Here is a tiny trained network, its code and every weight. The questions are about switching its units off for an input and a target symbol, where a switched-off unit gives its printed mean instead of its output.

import numpy as np


def w(rows, s, z=0):
    codes = np.array(rows[::2]) - 128.0
    scale = np.full(codes.shape[1], s)
    scale[-1] = z or s
    return codes * scale


def norm(h):
    return h / np.sqrt((h * h).mean(-1, keepdims=True) + 1e-5)


def f(y):
    return y / 2 * (1 + np.tanh(0.7978845608 * (y + 0.044715 * y**3)))


def softmax(a):
    e = np.exp(a - a.max(-1, keepdims=True))
    return e / e.sum(-1, keepdims=True)


def log_softmax(a):
    a = a - a.max(-1, keepdims=True)
    return a - np.log(np.exp(a).sum(-1, keepdims=True))


def net(x, mask):
    ids = ['ΘΣΦΩβδετ'.index(c) for c in x.split()]
    T = len(ids)
    res = E[ids] + P[:T]
    u = 0
    for l in range(3):
        r = norm(res)
        for j in range(2):
            rows = slice(2 * j, 2 * j + 2)
            q, k, v = (r @ M[l][rows].T for M in (Q, K, V))
            z = softmax(np.where(np.tri(T) > 0, q @ k.T / 2**0.5, -1e9)) @ v
            o = O[l][rows]
            res = res + np.where(mask[u + j], z, o[:, -1]) @ o[:, :-1]
        u += 2
        y = f(norm(res) @ A[l][:, :-1].T + A[l][:, -1])
        res = res + np.where(mask[u : u + 8], y, B[l][:, -1]) @ B[l][:, :-1]
        u += 8
    return log_softmax(norm(res)[-1] @ U[:, :-1].T + U[:, -1])


Q, K, V, O, A, B = {}, {}, {}, {}, {}, {}
E = w([
[80,116,131,121,142,167,139,147],'Θ',
[149,64,132,111,251,131,145,47],'Σ',
[101,136,204,140,109,139,188,62],'Φ',
[112,126,179,102,171,158,124,110],'Ω',
[117,140,104,73,145,130,131,178],'β',
[129,88,188,88,154,54,184,101],'δ',
[178,95,76,95,121,150,143,194],'ε',
[164,77,146,102,134,158,107,207],'τ',
],0.019)
P = w([
[204,99,56,171,97,87,64,69],'0',
[94,37,165,28,42,187,161,71],'1',
[132,181,63,132,187,82,138,206],'2',
[85,40,200,2,46,182,148,62],'3',
[131,178,51,137,186,83,119,188],'4',
[102,61,210,22,54,165,173,51],'5',
[134,176,52,132,192,88,130,198],'6',
[78,64,217,43,75,175,158,63],'7',
[125,167,46,133,180,86,121,187],'8',
[98,81,204,47,46,196,150,63],'9',
[127,179,54,133,195,86,134,190],'10',
[80,80,208,57,35,176,154,67],'11',
[133,176,58,141,203,78,124,195],'12',
[103,73,210,57,55,191,152,69],'13',
],0.0095)
Q[0] = w([
[145,59,141,50,161,126,147,125],'L0H0',
[104,114,132,140,179,68,168,162],'L0H0',
[175,84,123,18,145,181,88,97],'L0H1',
[130,229,110,127,213,2,26,176],'L0H1',
],0.009)
K[0] = w([
[143,103,110,165,125,95,53,56],'L0H0',
[114,192,111,181,143,148,130,174],'L0H0',
[113,45,123,127,139,179,91,136],'L0H1',
[74,192,152,2,159,114,149,156],'L0H1',
],0.0096)
V[0] = w([
[129,13,155,90,118,114,149,136],'L0H0',
[107,153,168,90,151,212,147,137],'L0H0',
[119,142,75,106,144,96,3,67],'L0H1',
[133,96,59,157,147,198,130,164],'L0H1',
],0.0051)
O[0] = w([
[136,66,187,122,128,64,172,158,252],'L0H0',
[108,52,46,1,85,111,128,126,164],'L0H0',
[103,179,183,108,89,108,91,128,184],'L0H1',
[93,143,162,144,88,92,108,110,211],'L0H1',
],0.0074,0.0026)
A[0] = w([
[95,64,69,141,96,205,128,140,188],'L0N0',
[49,177,128,236,104,101,70,133,93],'L0N1',
[180,166,69,186,169,20,190,129,142],'L0N2',
[191,151,121,78,255,79,59,112,169],'L0N3',
[162,111,164,148,106,83,81,60,67],'L0N4',
[176,252,83,101,84,62,122,151,89],'L0N5',
[87,104,170,119,120,174,189,75,248],'L0N6',
[236,103,80,182,141,97,110,111,178],'L0N7',
],0.0088,0.0014)
B[0] = w([
[119,128,181,90,199,89,139,109,171],'L0N0',
[98,2,111,182,191,116,139,122,126],'L0N1',
[142,148,83,79,177,53,125,38,167],'L0N2',
[84,210,181,62,91,124,95,180,191],'L0N3',
[61,146,98,108,81,241,132,207,144],'L0N4',
[134,98,110,147,106,70,18,70,128],'L0N5',
[221,78,82,103,117,113,125,122,254],'L0N6',
[176,182,187,197,184,144,148,106,140],'L0N7',
],0.0096,0.0079)
Q[1] = w([
[200,28,217,78,44,189,139,116],'L1H0',
[199,76,19,195,104,115,132,58],'L1H0',
[57,108,91,102,102,105,177,43],'L1H1',
[183,2,246,38,60,149,76,106],'L1H1',
],0.0075)
K[1] = w([
[154,138,156,230,108,167,58,105],'L1H0',
[165,121,72,138,85,96,167,114],'L1H0',
[94,137,108,179,100,124,187,15],'L1H1',
[134,127,140,201,131,246,46,98],'L1H1',
],0.011)
V[1] = w([
[168,207,64,98,113,170,221,92],'L1H0',
[117,139,59,53,169,160,32,89],'L1H0',
[108,150,64,43,107,254,161,218],'L1H1',
[49,55,61,128,131,136,139,151],'L1H1',
],0.0068)
O[1] = w([
[141,79,86,90,81,91,163,68,3],'L1H0',
[110,67,170,199,144,228,86,92,251],'L1H0',
[218,155,140,130,188,138,76,133,214],'L1H1',
[149,174,114,1,110,171,172,160,90],'L1H1',
],0.0098,0.0017)
A[1] = w([
[108,170,91,142,179,96,95,146,50],'L1N0',
[142,109,113,74,101,158,178,61,73],'L1N1',
[116,158,11,101,172,155,115,157,146],'L1N2',
[90,63,108,118,176,189,185,109,110],'L1N3',
[137,110,160,156,59,200,140,97,106],'L1N4',
[29,150,167,106,146,126,127,142,252],'L1N5',
[82,122,175,148,150,191,120,168,151],'L1N6',
[149,181,138,54,118,127,122,156,77],'L1N7',
],0.012,0.0023)
B[1] = w([
[126,40,119,161,135,202,74,172,182],'L1N0',
[184,156,166,113,102,145,82,245,248],'L1N1',
[39,77,141,198,126,141,140,142,194],'L1N2',
[100,138,75,174,122,147,167,227,236],'L1N3',
[75,117,62,135,222,94,82,129,185],'L1N4',
[153,115,100,75,132,255,91,132,253],'L1N5',
[129,190,83,100,112,131,190,204,234],'L1N6',
[140,127,164,150,42,157,54,116,249],'L1N7',
],0.0093,0.0059)
Q[2] = w([
[99,249,69,146,184,110,83,126],'L2H0',
[108,99,241,89,124,164,125,131],'L2H0',
[154,86,172,117,94,115,175,137],'L2H1',
[194,182,90,121,148,158,126,108],'L2H1',
],0.012)
K[2] = w([
[132,90,153,1,215,148,105,176],'L2H0',
[73,206,141,161,75,170,121,69],'L2H0',
[196,165,149,167,44,116,136,140],'L2H1',
[90,155,118,7,153,164,134,114],'L2H1',
],0.0098)
V[2] = w([
[112,80,104,112,94,255,82,226],'L2H0',
[228,83,30,162,95,159,109,76],'L2H0',
[176,140,220,191,115,109,203,198],'L2H1',
[108,241,164,164,137,74,115,63],'L2H1',
],0.0051)
O[2] = w([
[90,140,115,103,122,144,172,47,255],'L2H0',
[155,137,47,87,47,116,144,79,124],'L2H0',
[83,183,118,98,156,116,131,93,151],'L2H1',
[95,85,139,10,122,172,116,99,40],'L2H1',
],0.011,0.0069)
A[2] = w([
[106,148,156,48,154,34,173,110,104],'L2N0',
[170,111,193,100,127,108,101,83,129],'L2N1',
[123,83,96,253,213,43,92,72,3],'L2N2',
[140,89,124,97,125,151,80,194,95],'L2N3',
[36,171,161,34,154,9,128,66,10],'L2N4',
[93,177,172,189,135,161,63,139,146],'L2N5',
[213,152,23,113,55,89,237,90,75],'L2N6',
[121,50,77,109,144,68,133,145,137],'L2N7',
],0.011,0.0048)
B[2] = w([
[85,206,47,140,100,100,110,93,204],'L2N0',
[73,118,112,114,205,150,117,114,221],'L2N1',
[162,184,140,207,72,210,154,74,190],'L2N2',
[85,159,155,162,105,58,153,69,253],'L2N3',
[83,239,134,144,129,52,160,135,207],'L2N4',
[170,71,126,101,96,57,169,138,242],'L2N5',
[214,138,5,43,106,153,137,137,244],'L2N6',
[158,159,124,144,111,135,63,93,223],'L2N7',
],0.012,0.0049)
U = w([
[2,108,97,136,157,204,180,194,139],'Θ',
[102,83,181,69,236,172,84,57,190],'Σ',
[163,110,30,45,105,122,129,106,152],'Φ',
[76,206,234,31,43,213,78,143,2],'Ω',
[16,37,124,115,51,100,19,101,106],'β',
[16,247,132,114,143,69,104,82,156],'δ',
[131,168,168,224,91,196,121,54,172],'ε',
[149,136,219,155,151,65,115,212,129],'τ',
],0.0067,0.002)

Each question gives the input, a string of symbols that net reads in full, and the target symbol t.
The units are the heads (2 rows each of Q, K, V and O) and the neurons (one row each of A and B). Each row of codes is followed by its name. A weight is (code - 128) times the scale printed after its matrix; where a second scale follows, it is the last column's (O, A, B and U).
mask holds one flag per unit, layer by layer, with each layer's heads first. A switched-off unit (its flag False) gives its mean, the last column of its rows in O or B, instead of its output. The means were averaged over made-up inputs and are rounded, as every weight is.
A unit's drop is (log p(t) with every unit on - log p(t) with that unit switched off) / (log p(t) with every unit on - log p(t) with every unit switched off).
The circuit of an input: a set's keep is (log p(t) with only the set's units on - log p(t) with every unit switched off) / (log p(t) with every unit on - log p(t) with every unit switched off). Starting from the 12 units with the biggest drops (on a tie, the unit counted first), units are removed one at a time, each time the one whose removal leaves the highest keep (on an exact tie, the one counted first), for as long as the keep stays at least 0.8.
circuit, biggest first: the units of the circuit, biggest drop first
unit that matters most: the unit with the biggest drop
k most important neurons: the k neurons with the biggest drops, biggest first
top k neurons in layer l: the k neurons of layer l with the biggest drops, biggest first
heads that matter: for each layer, one digit per head in row order, 1 if its drop is at least 0.15 and else 0, layers parted by /
drop of u: that unit's drop, to one decimal
input Ω β τ Θ β Φ τ β Φ τ, target Σ: unit that matters most -> L1H1
input Θ β Θ β Φ Ω Ω, target Ω: circuit, biggest first -> [L0N3; L1N7]
input Ω Σ ε δ, target Σ: circuit, biggest first -> [L1H1; L0N4; L2N1; L0N3]
input Θ Θ Σ τ Θ Ω Θ δ, target Ω: heads that matter -> 01 / 01 / 00
input τ δ Φ Θ Σ Θ Ω ε ε Φ, target δ: heads that matter -> 10 / 11 / 01
input δ Σ τ Σ τ Φ Θ Ω τ ε Θ Φ, target τ: heads that matter -> 00 / 00 / 10
input β ε Ω δ, target Θ: heads that matter -> 01 / 10 / 00
input δ Θ β ε Θ Φ, target τ: heads that matter -> 00 / 01 / 10
input Θ Σ ε Φ Ω Φ δ ε, target Ω: heads that matter -> 01 / 00 / 00
input Φ Σ Ω τ, target Φ: 2 most important neurons -> [L0N4; L2N6]
input δ δ Ω ε Θ Θ Σ Θ Σ δ, target τ: 3 most important neurons -> [L0N7; L0N2; L0N3]
input τ Θ Θ τ, target δ: heads that matter -> 00 / 00 / 01
input β Θ Θ Θ Θ Φ, target Θ: 2 most important neurons -> [L0N5; L1N4]
input ε Ω Θ Σ, target β: top neuron in layer 0 -> [L0N7]
input ε Φ Θ Φ Σ Θ Φ β Φ β δ Θ Φ Φ, target β: 2 most important neurons -> [L0N7; L1N4]
input Σ β Θ Σ Φ Φ τ Φ Θ Σ ε Θ Φ δ, target ε: 3 most important neurons -> [L0N7; L0N3; L2N2]
input Ω Θ Φ Θ δ δ ε Φ ε Φ τ Θ Θ β, target Σ: 3 most important neurons -> [L0N4; L2N1; L0N3]
input Σ Ω Φ Φ τ Θ, target ε: 3 most important neurons -> [L0N3; L0N7; L2N2]
input Σ Φ Θ ε Θ Θ Σ β Φ Ω β τ, target ε: top 2 neurons in layer 0 -> [L0N3; L0N4]
input β β Φ Θ, target Θ: unit that matters most -> L1H0
input ε Φ ε Ω, target β: heads that matter -> 00 / 01 / 00
input Σ ε Φ Θ Ω Σ Σ Θ Σ, target Σ: top 2 neurons in layer 0 -> [L0N3; L0N6]
input δ Σ ε Φ Σ Θ Ω Θ τ τ Σ Θ τ β, target τ: drop of L2H0 -> 0.2
input ε β Σ τ Θ Θ ε Θ Θ τ, target β: drop of L2H1 -> 0.1
input τ Θ Θ Ω τ ε ε τ Ω β β Θ τ Φ, target δ: drop of L0N7 -> 0.5
input Θ Θ τ Φ Θ τ τ Σ δ Ω Σ, target Σ: 2 most important neurons -> [L0N3; L1N0]
